Below are the code and all the weights of a small trained network. Each question names an input and a target symbol and asks about switching units off, where a switched-off unit gives its printed mean instead of its output.

import numpy as np


def w(rows, s, z=0):
    codes = np.array(rows[::2]) - 128.0
    scale = np.full(codes.shape[1], s)
    scale[-1] = z or s
    return codes * scale


def f(y):
    return y / 2 * (1 + np.tanh(0.7978845608 * (y + 0.044715 * y**3)))


def softmax(a):
    e = np.exp(a - a.max(-1, keepdims=True))
    return e / e.sum(-1, keepdims=True)


def log_softmax(a):
    a = a - a.max(-1, keepdims=True)
    return a - np.log(np.exp(a).sum(-1, keepdims=True))


def net(x, mask):
    ids = ['αβγμξτ'.index(c) for c in x.split()]
    T = len(ids)
    res = E[ids] + P[:T]
    r = res
    for j in range(2):
        rows = slice(4 * j, 4 * j + 4)
        q, k, v = (r @ M[0][rows].T for M in (Q, K, V))
        z = softmax(np.where(np.tri(T) > 0, q @ k.T / 4**0.5, -1e9)) @ v
        o = O[0][rows]
        res = res + np.where(mask[j], z, o[:, -1]) @ o[:, :-1]
    y = f(res @ A[0][:, :-1].T + A[0][:, -1])
    res = res + np.where(mask[2:18], y, B[0][:, -1]) @ B[0][:, :-1]
    return log_softmax(res[-1] @ U[:, :-1].T + U[:, -1])


Q, K, V, O, A, B = {}, {}, {}, {}, {}, {}
E = w([
[128,96,57,129,110,119,215,113,80,87,100,151],'α',
[40,74,176,120,151,132,194,132,114,155,185,142],'β',
[179,163,173,75,175,214,182,162,65,52,187,166],'γ',
[179,118,153,140,218,157,152,135,249,83,148,98],'μ',
[99,177,178,149,164,169,94,125,179,33,174,90],'ξ',
[69,106,126,70,229,63,52,82,117,110,75,164],'τ',
],0.015)
P = w([
[134,137,77,90,121,169,114,139,109,160,153,48],'0',
[77,155,115,47,79,145,139,159,150,179,118,101],'1',
[159,143,168,75,78,102,144,105,148,143,140,107],'2',
[103,131,171,126,89,180,137,88,152,128,71,118],'3',
[94,148,120,144,161,161,143,135,77,136,117,113],'4',
[140,112,156,141,148,96,141,164,91,100,138,106],'5',
[134,154,115,109,128,60,138,192,144,122,155,148],'6',
[98,217,116,139,163,102,137,140,115,162,118,196],'7',
[135,154,157,197,136,118,126,66,143,109,120,205],'8',
[104,91,133,211,131,135,121,171,125,81,113,185],'9',
[139,139,141,167,180,45,141,191,74,88,154,186],'10',
[125,166,138,156,123,13,131,206,152,107,138,224],'11',
[91,211,81,169,145,80,122,178,149,130,113,255],'12',
[68,143,86,111,66,172,107,106,193,125,121,223],'13',
],0.0097)
Q[0] = w([
[115,103,146,82,145,191,137,80,148,83,122,192],'H0',
[103,94,178,127,150,125,90,143,136,140,155,93],'H0',
[206,129,119,174,35,156,31,135,104,241,155,160],'H0',
[42,146,122,115,190,107,152,94,212,92,149,151],'H0',
[127,65,147,176,76,254,114,66,149,124,96,169],'H1',
[191,70,167,93,73,94,21,136,116,169,82,176],'H1',
[131,195,129,138,34,100,198,126,224,107,204,207],'H1',
[120,207,97,119,173,154,100,58,120,220,86,179],'H1',
],0.022)
K[0] = w([
[113,150,108,78,95,149,122,120,186,112,142,214],'H0',
[176,132,92,108,92,174,162,92,82,104,89,126],'H0',
[111,137,105,46,90,129,87,116,164,188,147,7],'H0',
[155,157,83,117,91,98,185,190,99,62,107,203],'H0',
[119,230,122,62,60,103,129,165,198,174,102,176],'H1',
[93,89,73,55,111,214,143,147,134,158,129,55],'H1',
[80,137,46,150,174,88,102,252,149,86,173,186],'H1',
[175,113,153,72,92,24,133,164,107,118,168,46],'H1',
],0.021)
V[0] = w([
[90,145,180,86,112,159,110,124,72,94,177,147],'H0',
[100,129,99,181,69,108,147,166,114,145,171,122],'H0',
[59,163,94,153,118,61,162,80,130,93,98,59],'H0',
[170,126,62,95,96,144,163,110,102,78,93,133],'H0',
[44,138,113,205,75,79,146,99,87,104,136,74],'H1',
[112,69,106,144,170,77,120,98,186,161,101,102],'H1',
[161,74,124,136,151,155,255,148,125,181,135,172],'H1',
[138,182,121,192,107,137,165,144,198,123,149,66],'H1',
],0.012)
O[0] = w([
[89,70,143,121,81,76,93,201,66,131,181,205,160],'H0',
[142,70,158,167,95,192,136,113,90,89,96,104,137],'H0',
[130,149,214,174,120,152,115,101,196,120,3,188,176],'H0',
[188,140,74,178,153,148,106,97,119,88,103,255,254],'H0',
[51,201,217,164,130,148,167,19,129,135,96,178,127],'H1',
[109,39,169,116,181,116,169,133,195,79,104,46,109],'H1',
[169,47,149,113,108,247,133,166,150,217,99,176,109],'H1',
[121,180,131,223,95,58,162,199,240,92,138,181,173],'H1',
],0.0067,0.008)
A[0] = w([
[67,99,211,131,111,145,208,107,141,185,161,124,78],'N0',
[133,124,163,155,162,135,104,82,175,170,125,124,1],'N1',
[125,200,132,127,110,117,97,105,131,123,127,100,34],'N2',
[130,121,104,128,149,154,165,153,185,136,164,122,200],'N3',
[81,135,183,91,168,115,79,166,161,169,206,123,234],'N4',
[106,157,192,114,125,183,10,174,145,133,164,101,146],'N5',
[206,88,130,122,126,163,227,162,131,193,119,137,166],'N6',
[81,92,154,137,131,135,189,115,149,159,102,132,151],'N7',
[131,83,138,129,109,58,75,112,134,147,75,165,183],'N8',
[132,171,205,126,169,166,67,158,153,126,137,102,181],'N9',
[120,174,113,79,161,156,142,128,142,94,131,123,48],'N10',
[130,123,164,64,176,109,159,101,144,97,117,117,167],'N11',
[88,117,111,118,83,92,166,161,94,142,144,82,185],'N12',
[139,178,123,186,94,126,143,128,131,135,161,133,252],'N13',
[123,133,122,116,166,97,92,142,205,79,151,106,169],'N14',
[131,191,157,117,154,123,74,124,136,177,139,34,70],'N15',
],0.011,0.0026)
B[0] = w([
[173,164,130,159,114,130,123,157,54,122,57,79,149],'N0',
[101,99,118,120,98,94,140,172,91,122,167,67,161],'N1',
[187,100,103,131,176,144,121,175,146,128,108,106,167],'N2',
[180,132,155,158,137,118,103,122,186,124,111,125,175],'N3',
[106,171,132,133,105,170,121,141,148,120,176,54,172],'N4',
[123,174,129,136,147,104,190,67,126,127,117,167,143],'N5',
[78,11,160,140,131,91,86,113,158,140,138,102,248],'N6',
[181,158,78,100,126,60,112,160,120,127,92,125,178],'N7',
[103,130,116,82,163,140,148,62,132,105,147,66,179],'N8',
[128,141,76,95,119,60,166,129,156,153,115,139,173],'N9',
[79,82,167,160,99,104,130,104,152,149,137,87,154],'N10',
[116,140,92,107,150,140,79,135,166,147,111,170,163],'N11',
[152,146,144,154,161,173,122,77,156,124,89,177,201],'N12',
[154,62,157,101,83,161,168,117,149,185,128,164,234],'N13',
[96,143,111,99,110,149,149,104,32,153,130,154,239],'N14',
[206,147,148,177,121,129,139,198,148,79,118,160,136],'N15',
],0.011)
U = w([
[145,78,85,114,93,110,174,57,159,138,44,179,221],'α',
[155,137,145,115,59,135,137,160,100,156,72,85,5],'β',
[100,90,127,90,68,200,122,148,119,166,198,130,20],'γ',
[180,105,120,138,122,108,144,165,253,129,143,92,16],'μ',
[156,181,124,134,41,143,236,116,164,126,125,164,124],'ξ',
[111,158,78,48,154,145,126,96,164,106,107,91,93],'τ',
],0.004,0.0025)

Each question gives the input, a string of symbols that net reads in full, and the target symbol t.
The units are the heads (4 rows each of Q, K, V and O) and the neurons (one row each of A and B). Each row of codes is followed by its name. A weight is (code - 128) times the scale printed after its matrix; where a second scale follows, it is the last column's (O, A, B and U).
mask holds one flag per unit, heads first, then neurons. A switched-off unit (its flag False) gives its mean, the last column of its rows in O or B, instead of its output. The means were averaged over made-up inputs and are rounded, as every weight is.
A unit's drop is (log p(t) with every unit on - log p(t) with that unit switched off) / (log p(t) with every unit on - log p(t) with every unit switched off).
The circuit of an input: a set's keep is (log p(t) with only the set's units on - log p(t) with every unit switched off) / (log p(t) with every unit on - log p(t) with every unit switched off). Starting from the 12 units with the biggest drops (on a tie, the unit counted first), units are removed one at a time, each time the one whose removal leaves the highest keep (on an exact tie, the one counted first), for as long as the keep stays at least 0.8.
circuit, biggest first: the units of the circuit, biggest drop first
unit that matters most: the unit with the biggest drop
top k neurons: the k neurons with the biggest drops, biggest first
heads that matter: for each layer, one digit per head in row order, 1 if its drop is at least 0.15 and else 0, layers parted by /
drop of u: that unit's drop, to one decimal
input ξ γ μ α ξ, target ξ: unit that matters most : N6
input ξ β α γ ξ ξ, target γ: top 2 neurons : [N4; N14]
input γ ξ μ ξ ξ α ξ ξ γ τ ξ μ μ, target γ: circuit, biggest first : [H0; N4]
input α α α α α α τ α, target τ: circuit, biggest first : [H1; N13]
input α α ξ μ β β μ α, target μ: circuit, biggest first : [H1; N3]
input α τ α α ξ α β γ, target γ: circuit, biggest first : [H0; H1]
input α α ξ α γ ξ α α γ α α β, target β: circuit, biggest first : [H1; N0]
input ξ β β ξ, target ξ: heads that matter : 10
input ξ α μ α γ ξ ξ ξ α, target ξ: circuit, biggest first : [N6; H1]
input ξ μ μ μ, target μ: heads that matter : 11
input μ α α β β α α μ α α β α, target β: heads that matter : 11
input α τ μ ξ α μ, target ξ: circuit, biggest first : [H1; N6]
input α τ τ μ α α β μ τ α ξ, target τ: top 3 neurons : [N13; N11; N6]
input α α β, target β: circuit, biggest first : [N0; H1]
input α ξ μ β α α γ τ μ, target τ: top neuron : [N13]
input μ α γ, target γ: heads that matter : 10
input ξ τ α β μ γ, target μ: top 2 neurons : [N3; N14]
input τ β ξ β, target ξ: top 2 neurons : [N6; N12]
input α μ μ β γ τ α μ α, target μ: drop of H0 : 0.1
input α β α α τ α ξ α γ ξ, target γ: drop of N4 : 0.4
input α α α α α α ξ ξ β β τ τ, target τ: circuit, biggest first : [N8]
input τ γ β μ α α μ ξ α γ ξ γ β α, target γ: circuit, biggest first : [H1; H0]
input α α α ξ α ξ β ξ ξ ξ τ ξ, target τ: drop of N9 : -0.1
